The three nearest rows among all rows above each row, by straight-line distance, nearest first (none for the first four rows)
0: -0.543 0.912 -6.495 -1.224 2.047 -2.992 4.239 1.612 -3.853 -0.821 -1.179
 -1.485 2.992 -4.485 -0.470 -0.767 3.398 -2.720 3.926 0.959 -2.623 3.010
 -5.180 0.647 0.505 1.108 -1.292 -4.576 -1.700 -1.443 -3.489 -1.915
 0.989 -2.933
1: -0.543 -0.136 -8.125 4.253 0.467 -0.822 3.653 0.074 0.118 -2.040 -1.342
 -2.417 5.264 -2.232 -0.950 0.639 2.358 -1.833 4.612 0.798 -1.179 3.549
 -5.691 1.627 1.877 0.775 -2.179 -5.385 -4.530 3.267 -4.131 -1.500
 -1.988 -4.467
2: -0.631 9.999 -1.192 -1.060 -1.301 0.268 0.060 -1.920 0.786 -0.142 1.169
 1.271 -3.040 6.002 -1.050 -3.473 -2.396 2.531 -1.528 3.208 -1.602
 -4.735 0.223 3.805 1.177 -5.751 0.056 -1.037 -4.522 2.180 -2.631 -0.806
 0.657 0.705
3: 2.033 -0.978 1.761 3.120 -0.921 1.899 1.161 -4.285 -0.201 -2.437 -2.989
 -2.424 -3.652 1.117 2.876 -2.684 -2.867 1.484 3.288 2.483 1.132 0.322
 2.395 -2.603 3.289 0.532 -1.881 0.814 4.234 -3.011 -7.010 -0.942 -1.072
 2.436
4: 0.341 -4.053 -0.805 0.165 -1.497 -2.497 -1.334 1.741 -1.386 -1.302 3.821
 -0.480 3.809 9.242 -0.672 6.576 -1.662 -3.166 -2.054 -0.479 -1.994
 0.839 3.858 -0.297 3.744 -2.144 1.483 5.355 -0.837 2.449 -5.227 1.550
 -0.704 -3.156 -> 3 2 1
5: -0.406 -5.183 0.191 1.028 0.793 -0.710 2.294 -2.174 -0.954 -1.045 -2.809
 -2.613 4.052 -5.032 -1.136 -2.000 -1.844 -2.800 0.094 -0.378 -1.670
 2.134 -4.470 1.587 2.178 0.373 0.394 -2.955 -4.036 0.590 -1.350 0.288
 0.203 0.715 -> 0 1 3
6: 2.421 -1.323 -3.567 1.020 -0.583 1.190 0.180 4.886 1.945 -2.324 -3.304
 1.659 1.911 -2.348 -1.280 5.118 4.551 -5.636 5.051 0.819 0.628 2.698
 -8.688 0.772 0.137 -0.109 -2.259 0.202 0.383 -1.741 -2.156 1.134 0.142
 -2.063 -> 0 1 5
7: -2.569 -2.103 -2.991 -4.449 -0.462 0.156 2.169 -2.846 2.465 -4.043
 -0.897 0.104 3.860 -7.470 -2.255 -4.575 0.322 -1.059 -3.695 -0.202
 -0.520 3.610 0.815 0.553 -1.725 4.780 1.576 -1.924 1.249 -2.746 0.278
 1.845 -1.188 -0.211 -> 5 0 1
8: 3.956 -2.102 0.366 -2.173 -1.525 -0.139 0.798 2.418 -3.327 -0.158 -0.759
 -0.311 3.777 -0.324 -3.980 1.525 0.764 -0.933 -0.038 -2.940 -2.430
 2.605 3.236 0.990 -0.833 1.619 2.060 5.927 -1.234 3.075 -4.306 0.735
 -1.197 -2.091 -> 4 5 7
9: -1.397 -4.060 -4.121 -0.194 0.434 -2.580 -4.096 2.832 0.284 -2.014 1.781
 1.424 1.742 9.336 -1.923 9.999 -3.046 -7.688 -3.895 -3.339 -0.131
 -1.607 2.967 2.188 -0.522 0.547 0.600 -0.987 -2.624 0.795 -2.378 -0.915
 2.796 -2.943 -> 4 8 6
10: -0.513 4.586 5.996 0.153 3.319 3.372 -1.187 -5.149 2.366 -0.022 -1.563
 0.619 -2.283 -0.056 3.382 -2.693 -1.187 3.789 -1.698 0.450 1.760 -1.912
 3.354 -2.289 -1.972 -0.520 -1.218 -4.323 5.721 0.139 -0.674 -4.940
 2.309 -0.175 -> 3 2 7
11: 3.447 -3.927 -0.566 -5.220 0.234 -0.533 -2.537 2.586 -2.056 0.558 -1.261
 -3.264 2.318 8.488 -2.489 2.643 0.127 -3.855 -3.726 -0.737 -1.031 1.138
 3.567 0.495 3.451 0.303 0.516 4.439 -1.669 4.203 -4.720 -0.801 0.230
 -3.241 -> 4 8 9
12: -1.374 7.502 0.889 -1.308 0.682 -0.774 -0.947 -3.319 -2.414 1.892 2.237
 -0.190 -6.717 0.955 2.178 -1.612 -0.708 -2.686 0.880 2.035 -0.894
 -6.405 0.761 6.089 -3.551 -3.309 -1.344 -1.007 -3.139 1.199 -4.514
 2.750 1.278 -1.112 -> 2 10 3
13: -2.665 5.786 -1.476 0.282 3.532 3.804 -0.147 -1.445 -4.162 2.396 1.261
 -2.542 -4.223 1.643 3.674 2.416 1.501 3.650 2.512 -1.190 0.807 -4.100
 1.141 -0.152 -3.822 -2.380 2.090 -1.407 0.894 2.303 2.881 2.862 0.916
 -4.134 -> 12 10 2
14: 3.240 5.715 -0.921 2.328 1.609 0.635 -7.372 -1.226 0.721 -2.869 2.301
 -0.272 -1.046 0.863 -5.751 -4.667 1.828 5.686 -1.396 4.015 -0.344 0.925
 1.122 2.311 1.531 -0.680 -0.376 2.135 -1.048 3.749 1.833 -6.327 -2.762
 1.177 -> 2 10 8
15: 0.224 0.358 -5.622 2.481 0.321 0.274 1.141 6.275 0.109 -2.671 -0.840
 -0.217 3.310 -1.799 -0.234 3.118 2.436 -5.496 4.797 -0.756 -0.108
 -0.117 -9.999 0.485 -0.445 -0.245 1.858 -0.009 -0.237 -2.143 -1.417
 -0.145 -0.202 -2.158 -> 6 0 1
16: -0.996 -0.540 0.943 1.702 0.874 -0.687 2.183 4.452 -2.081 0.133 -2.466
 -2.437 4.308 -1.320 -0.736 0.830 3.843 -6.738 4.148 1.145 0.482 -1.358
 -5.504 -0.822 1.283 -2.332 -2.727 -5.798 -2.504 -1.759 -2.845 -0.435
 0.389 -3.952 -> 0 15 6
17: 2.308 2.930 0.072 -0.074 2.248 2.286 2.645 -5.464 0.546 -1.990 -0.784
 -2.396 0.814 1.072 -0.061 -3.994 -3.606 2.550 2.457 0.176 -0.890 2.237
 0.142 -1.417 0.841 -0.794 -0.373 0.695 0.652 -1.808 0.950 -1.084 1.712
 -0.452 -> 3 10 5
18: 3.456 1.319 -1.686 -3.915 -6.014 1.847 -1.091 3.962 -2.418 0.472 -3.901
 -3.162 3.856 0.779 -2.428 -0.749 3.779 -2.288 -3.117 -5.019 2.525 1.112
 -2.910 -2.104 -0.919 1.445 0.126 4.150 1.231 2.264 -3.444 0.751 -0.106
 -3.860 -> 8 11 6
19: -5.200 -1.990 -0.175 -4.190 -1.363 -0.210 2.255 -1.380 3.632 -0.724
 -0.970 -1.262 6.195 -7.153 -1.543 -5.213 0.209 -2.814 -5.730 -2.450
 -1.472 1.950 -2.567 -0.489 -4.120 1.794 -0.922 -0.002 1.050 -3.095
 0.806 1.069 1.220 1.497 -> 7 5 17
20: -2.473 1.690 -1.148 -0.198 0.674 0.876 3.469 -0.317 1.075 -2.684 -2.682
 2.314 2.907 -5.413 -1.995 -4.368 -0.988 -2.089 -5.524 -0.238 2.651
 1.522 0.469 -0.682 -1.237 3.387 -0.312 1.077 -2.565 -0.667 2.064 3.101
 -3.027 2.642 -> 7 19 5
21: 1.116 -5.167 -5.997 7.983 -1.469 -1.695 -4.917 -0.472 1.175 -3.145 3.166
 -0.669 -0.249 8.859 -3.413 -0.289 -4.254 -5.079 -3.095 -1.027 -1.212
 -1.072 2.525 -0.007 0.760 -0.836 -1.005 -1.316 0.698 2.705 -4.784 2.487
 -2.820 -5.213 -> 4 9 11
22: -1.156 3.893 1.211 -0.645 2.752 3.448 -0.808 -4.710 -0.713 -2.160 -0.428
 -3.408 -0.326 -1.059 4.393 0.447 -4.785 2.552 -0.431 -2.174 0.008
 -1.332 1.473 -1.486 -1.598 0.493 -0.512 -1.303 6.949 -1.436 6.057
 -5.814 2.621 1.438 -> 10 17 13
23: -5.090 6.998 -1.275 3.328 3.679 1.803 0.446 -1.362 1.172 3.110 0.890
 -0.249 -7.847 0.288 1.830 -1.461 -0.119 1.621 -0.052 -0.404 1.496
 -5.244 0.752 1.819 -1.417 -1.547 -0.202 -0.309 -3.447 2.129 -1.677
 5.715 -0.625 -0.324 -> 12 13 2
24: 3.017 3.112 3.436 0.498 -1.096 -0.013 1.724 -1.422 3.176 -1.564 -2.596
 -1.616 -3.589 1.899 4.693 -2.858 -1.836 -1.717 0.574 1.141 0.385 2.836
 0.792 -1.298 2.469 -0.323 -3.463 -0.970 5.140 -3.432 -3.322 -0.361
 0.076 1.529 -> 3 17 10
25: 2.892 2.169 0.082 -1.401 -0.123 2.021 -1.466 -0.139 0.839 -1.551 -1.239
 -3.869 0.266 0.112 3.519 -3.815 -3.713 4.576 -1.724 -1.475 2.695 -2.390
 1.458 -1.125 -0.052 -0.469 -0.028 -3.206 8.675 1.061 0.662 -5.781 2.717
 0.651 -> 22 10 17
26: 1.155 -5.301 -2.341 2.041 1.428 -1.124 -2.519 2.804 1.406 -3.783 4.152
 0.504 1.007 7.478 -2.848 9.999 -2.582 -6.118 0.023 -0.188 -2.667 -0.264
 4.275 1.619 2.587 1.820 0.545 -1.368 -1.528 3.138 -1.954 1.867 -3.122
 -3.225 -> 9 4 21
27: 3.075 0.676 -2.224 -6.101 -4.400 2.591 0.614 3.757 -2.018 -1.797 -3.628
 2.449 4.435 1.505 -0.315 -0.258 5.128 -2.286 -1.291 -5.987 1.559 0.960
 -3.981 -0.296 -0.290 -1.379 0.893 3.783 0.923 0.090 -1.795 -0.803 0.287
 -1.182 -> 18 8 6
28: -3.880 -3.591 -2.122 -4.414 -0.382 0.065 2.853 -0.590 2.791 -0.325
 -2.061 1.182 4.869 -7.937 -2.734 -5.536 -0.955 -0.946 -4.213 1.817
 -1.545 1.261 -1.529 -0.958 -1.844 1.411 -2.966 0.136 1.210 1.000 3.295
 -1.875 0.658 2.588 -> 19 7 20
29: 1.218 2.385 2.400 1.328 -3.009 -0.249 4.191 -3.808 -0.423 -0.007 -3.703
 0.203 -2.267 -0.383 4.670 -2.866 -5.929 2.854 1.029 0.782 -0.350 -0.470
 0.826 -0.939 3.601 0.613 -1.430 -1.933 6.392 -3.621 -5.809 0.716 0.284
 -0.114 -> 3 24 17
30: -0.976 -7.051 -1.379 -1.388 1.140 -2.575 -0.317 3.030 0.883 -2.387 1.555
 -1.183 1.838 7.246 -2.107 9.853 -2.195 -6.197 1.244 -1.387 -1.078
 -2.824 2.236 0.224 1.028 0.537 2.384 -0.280 -2.782 2.270 -1.139 3.300
 -1.118 -2.620 -> 26 9 4
31: 0.739 1.609 -2.580 5.547 -2.682 -1.822 -6.148 6.205 2.985 3.804 2.624
 1.458 -1.967 5.069 -3.742 9.349 -3.523 -3.525 -0.504 -5.967 -3.541
 0.115 2.447 2.606 -0.510 -0.207 -0.756 -1.688 0.942 1.207 0.271 0.918
 0.475 -1.526 -> 9 26 30
32: 2.094 5.928 2.212 1.751 -0.423 2.746 3.599 -4.091 1.668 -0.459 -2.389
 -4.470 -2.248 1.319 1.232 -3.464 -4.536 2.068 -1.318 1.540 -0.639 1.954
 -0.003 -3.222 2.901 -1.463 -0.345 -2.708 7.535 1.515 -2.503 -1.551
 2.959 1.476 -> 24 29 17
33: -0.395 1.055 -3.260 1.155 -1.019 0.244 1.598 4.237 0.292 -3.897 -0.538
 2.381 1.432 -1.815 -1.470 3.698 2.180 -4.954 4.652 -2.402 0.504 -0.578
 -8.683 2.687 -1.176 -2.234 -1.356 0.612 1.269 -2.448 -3.218 -0.489
 -2.851 -1.420 -> 15 6 16
34: 0.688 -1.449 -3.822 -0.002 1.221 -2.674 -2.392 2.757 -2.465 -1.041
 -0.280 -1.467 3.359 7.703 -1.750 4.839 -1.559 -3.830 -2.949 -3.341
 1.331 0.671 6.705 -0.247 3.528 0.401 0.284 2.918 0.917 1.270 -7.090
 0.176 -2.388 -1.535 -> 4 11 9
35: 0.195 2.392 -3.970 -1.993 2.202 0.079 1.278 -0.463 0.584 -4.187 0.138
 1.187 0.555 -1.215 -0.749 3.655 1.468 -4.838 4.849 -2.339 1.525 -0.157
 -6.122 1.727 0.019 0.095 0.538 -2.081 3.024 -2.268 0.130 1.229 -1.757
 -2.303 -> 33 15 6
36: -3.469 8.377 0.748 1.379 0.640 -1.369 -0.799 -3.486 1.236 0.510 3.366
 0.028 -6.056 5.260 -0.649 -2.686 -1.169 1.009 -0.202 1.751 -0.318
 -3.420 0.551 2.321 -1.967 -1.946 -0.958 -1.528 -4.707 2.101 0.350 4.188
 0.990 -0.177 -> 23 2 12
37: -4.115 5.335 0.015 4.536 3.443 2.228 -1.731 -0.045 -1.055 4.500 2.583
 -0.658 -4.611 1.496 2.781 -1.842 -0.306 3.865 0.184 -0.351 0.840 -2.191
 1.870 -1.988 -4.000 -1.455 1.724 -2.264 -1.687 0.827 1.137 3.132 0.319
 0.983 -> 23 13 36
38: 2.879 -0.127 5.179 2.336 -0.024 -0.019 -0.180 -4.100 1.380 0.037 -4.436
 -3.272 -2.743 0.212 5.108 -2.840 -3.344 0.066 1.803 2.181 -1.341 -0.351
 1.315 -1.777 3.614 -1.309 -1.403 -1.171 5.564 -2.885 -2.943 3.212
 -1.728 -0.237 -> 24 3 29
39: -4.193 8.335 -1.000 0.569 2.532 4.582 -0.850 -1.665 -3.180 1.075 0.444
 -0.543 -6.770 2.115 1.470 -2.317 2.199 3.950 1.754 0.892 2.173 -4.681
 1.417 1.808 -3.811 0.246 0.930 -0.926 -0.725 -0.359 3.202 0.929 -1.865
 -1.244 -> 13 37 23
40: 0.327 4.599 0.556 -0.546 4.417 3.811 -0.174 -4.994 0.820 1.188 -2.458
 1.049 -2.215 0.298 1.244 -4.385 -3.299 4.995 -0.383 1.099 2.202 -2.293
 2.485 1.316 -1.312 -0.249 1.196 -0.627 7.832 0.178 4.280 -8.203 0.242
 -1.921 -> 10 22 25
41: 0.365 9.870 -1.777 1.924 -1.503 2.790 -2.507 -4.578 -1.794 -1.027 -0.679
 1.476 -4.884 2.235 1.188 -1.054 0.903 -0.369 -1.096 3.159 -0.761 -4.628
 -0.452 3.396 0.881 -4.873 0.647 -2.291 -0.321 3.464 1.344 3.237 0.462
 -0.293 -> 2 36 12
42: 1.811 3.157 -2.766 -5.070 -2.912 2.211 -1.516 4.658 1.151 -0.380 -3.742
 -0.971 4.433 3.251 -2.919 -1.595 2.820 -0.971 -2.937 -6.756 1.975 3.742
 -0.895 1.306 0.462 0.353 0.883 2.999 -0.340 2.737 -4.266 -0.921 -1.486
 -1.348 -> 18 27 8
43: 4.354 0.256 -1.203 0.986 -1.613 -0.796 -7.471 0.562 -0.663 0.109 5.084
 1.360 0.557 -0.207 -2.541 -6.306 0.161 7.431 0.110 3.682 -1.136 4.268
 -1.091 1.000 1.723 -0.671 -0.014 -2.388 -2.333 4.518 2.739 -6.392 2.386
 -1.548 -> 14 17 25
44: 0.447 -4.138 -3.418 1.638 1.510 -2.430 -4.343 0.763 -2.259 -2.626 3.146
 -2.147 1.710 8.405 -0.432 6.935 -3.126 -6.441 -1.789 -1.606 -1.862
 -0.463 3.471 2.404 2.955 -2.976 -1.420 -0.439 -1.772 2.248 -5.724 1.316
 -2.660 -5.166 -> 26 4 34
45: -0.425 -3.487 -1.719 9.245 0.016 -1.256 -2.809 3.228 1.304 2.434 1.460
 0.270 -2.213 1.801 -1.984 8.430 -3.301 -1.377 2.018 -4.978 -2.419 1.262
 2.156 -0.518 1.843 -0.551 -1.314 -3.918 1.668 0.281 4.892 1.240 -0.353
 -0.543 -> 31 26 30
46: 0.753 -3.690 -2.682 -3.697 0.966 -0.837 -2.580 -0.247 -4.456 -0.615
 -0.144 -0.773 -0.690 6.655 -1.551 2.547 -0.575 -0.637 -2.814 -0.355
 -0.026 1.366 4.644 0.718 2.656 -1.351 2.233 4.023 -3.436 2.689 -6.204
 -1.541 -1.992 -3.084 -> 11 34 4
47: 0.795 -4.460 0.872 6.977 -1.814 -2.024 -4.710 4.521 0.537 3.933 3.010
 0.385 -2.510 -0.345 -0.418 2.692 -0.100 6.429 0.345 -2.078 -0.236 0.866
 2.751 1.877 -0.335 2.230 -0.045 -1.849 1.944 3.219 4.693 -5.271 -1.577
 1.243 -> 45 43 31
48: 2.668 1.604 -3.349 0.660 2.021 -1.783 -1.661 0.821 -1.392 -1.290 0.159
 -0.161 -0.539 7.011 -0.720 3.177 -1.827 -7.928 -2.083 -2.238 0.029
 0.941 6.239 2.244 2.540 -0.556 2.592 5.493 -1.073 0.581 -1.617 0.349
 -2.576 -2.357 -> 34 46 4
49: 1.514 4.508 -2.453 -0.831 1.664 -0.503 -0.666 -4.703 0.784 -1.864 -1.637
 -1.428 -1.138 -1.097 6.021 -2.341 -4.557 4.085 -0.477 0.477 2.307 0.042
 1.506 -1.738 -1.250 1.026 1.782 -1.844 6.886 -3.119 2.271 -5.121 0.300
 0.949 -> 22 25 40
50: 0.122 9.072 -0.079 0.038 0.233 0.616 -6.315 -2.269 0.098 -1.558 2.049
 1.647 -3.680 4.899 -1.880 -3.256 0.229 1.379 -1.643 4.008 0.436 -2.323
 -0.378 1.543 3.637 -2.342 -2.627 0.597 -1.570 3.316 -1.863 -2.954
 -2.138 -0.478 -> 2 14 41
51: -1.943 8.403 0.502 -2.027 0.340 1.760 -2.565 -0.702 0.829 -0.072 2.212
 0.965 -3.459 3.653 -1.008 -1.537 -0.491 0.849 -0.991 3.380 0.529 -4.976
 1.925 5.516 0.817 -4.337 -0.446 -0.955 -3.269 1.678 -3.374 2.909 2.451
 -0.615 -> 2 36 12
52: -0.615 -4.704 -3.185 5.718 -0.168 -1.346 -0.833 3.571 -0.781 -3.309
 1.018 0.595 1.232 6.180 -2.900 8.725 -3.197 -5.996 0.486 -3.781 -4.190
 -0.846 5.547 3.051 3.188 0.825 0.854 1.431 -0.242 2.646 -2.957 2.696
 -1.446 -1.892 -> 26 30 44
53: -0.078 -3.752 1.724 6.158 -2.560 -0.366 -7.015 1.923 2.072 2.837 2.207
 2.761 -3.828 0.692 -2.353 0.597 0.170 3.989 0.815 1.179 0.582 -0.489
 1.821 -0.286 -0.901 2.058 1.512 -1.639 0.970 2.397 5.552 0.168 -0.574
 1.212 -> 47 45 37
54: 2.346 1.657 1.301 -5.505 -5.001 -1.367 -0.238 7.306 -1.989 0.312 -1.424
 -0.154 5.801 2.263 -2.229 -0.158 1.237 -0.723 -0.894 -3.113 3.018
 -0.678 -2.707 -1.077 -0.569 -0.112 1.073 3.909 -1.608 -3.151 -0.996
 -0.760 1.431 -1.350 -> 27 18 42
55: 4.172 0.349 -2.829 -5.699 -3.582 3.097 0.626 5.693 -1.187 0.880 -0.866
 1.371 4.243 -0.720 -0.625 0.794 2.734 -1.243 0.535 -6.003 0.864 0.904
 -3.530 -2.047 -0.220 0.611 1.346 4.269 1.847 0.935 -2.613 0.273 3.085
 -1.285 -> 27 18 54
56: 1.477 -6.282 -4.009 2.458 0.347 -3.198 -3.204 1.511 0.467 -2.687 -0.301
 1.753 -1.138 9.257 -2.361 9.705 1.341 -4.773 -0.462 0.625 -2.730 0.058
 0.444 1.041 3.948 0.025 -0.181 0.052 0.933 3.552 -4.444 1.991 -2.831
 -4.358 -> 26 44 52
57: -3.451 6.134 1.058 2.929 -0.701 6.535 1.131 -3.728 1.824 2.445 0.278
 0.165 -5.757 0.102 1.713 0.414 -1.602 3.283 -0.250 -0.149 2.609 -3.254
 0.280 -1.496 -3.027 -0.533 -0.871 -0.681 -2.150 0.314 1.542 1.869 0.527
 0.095 -> 37 23 39
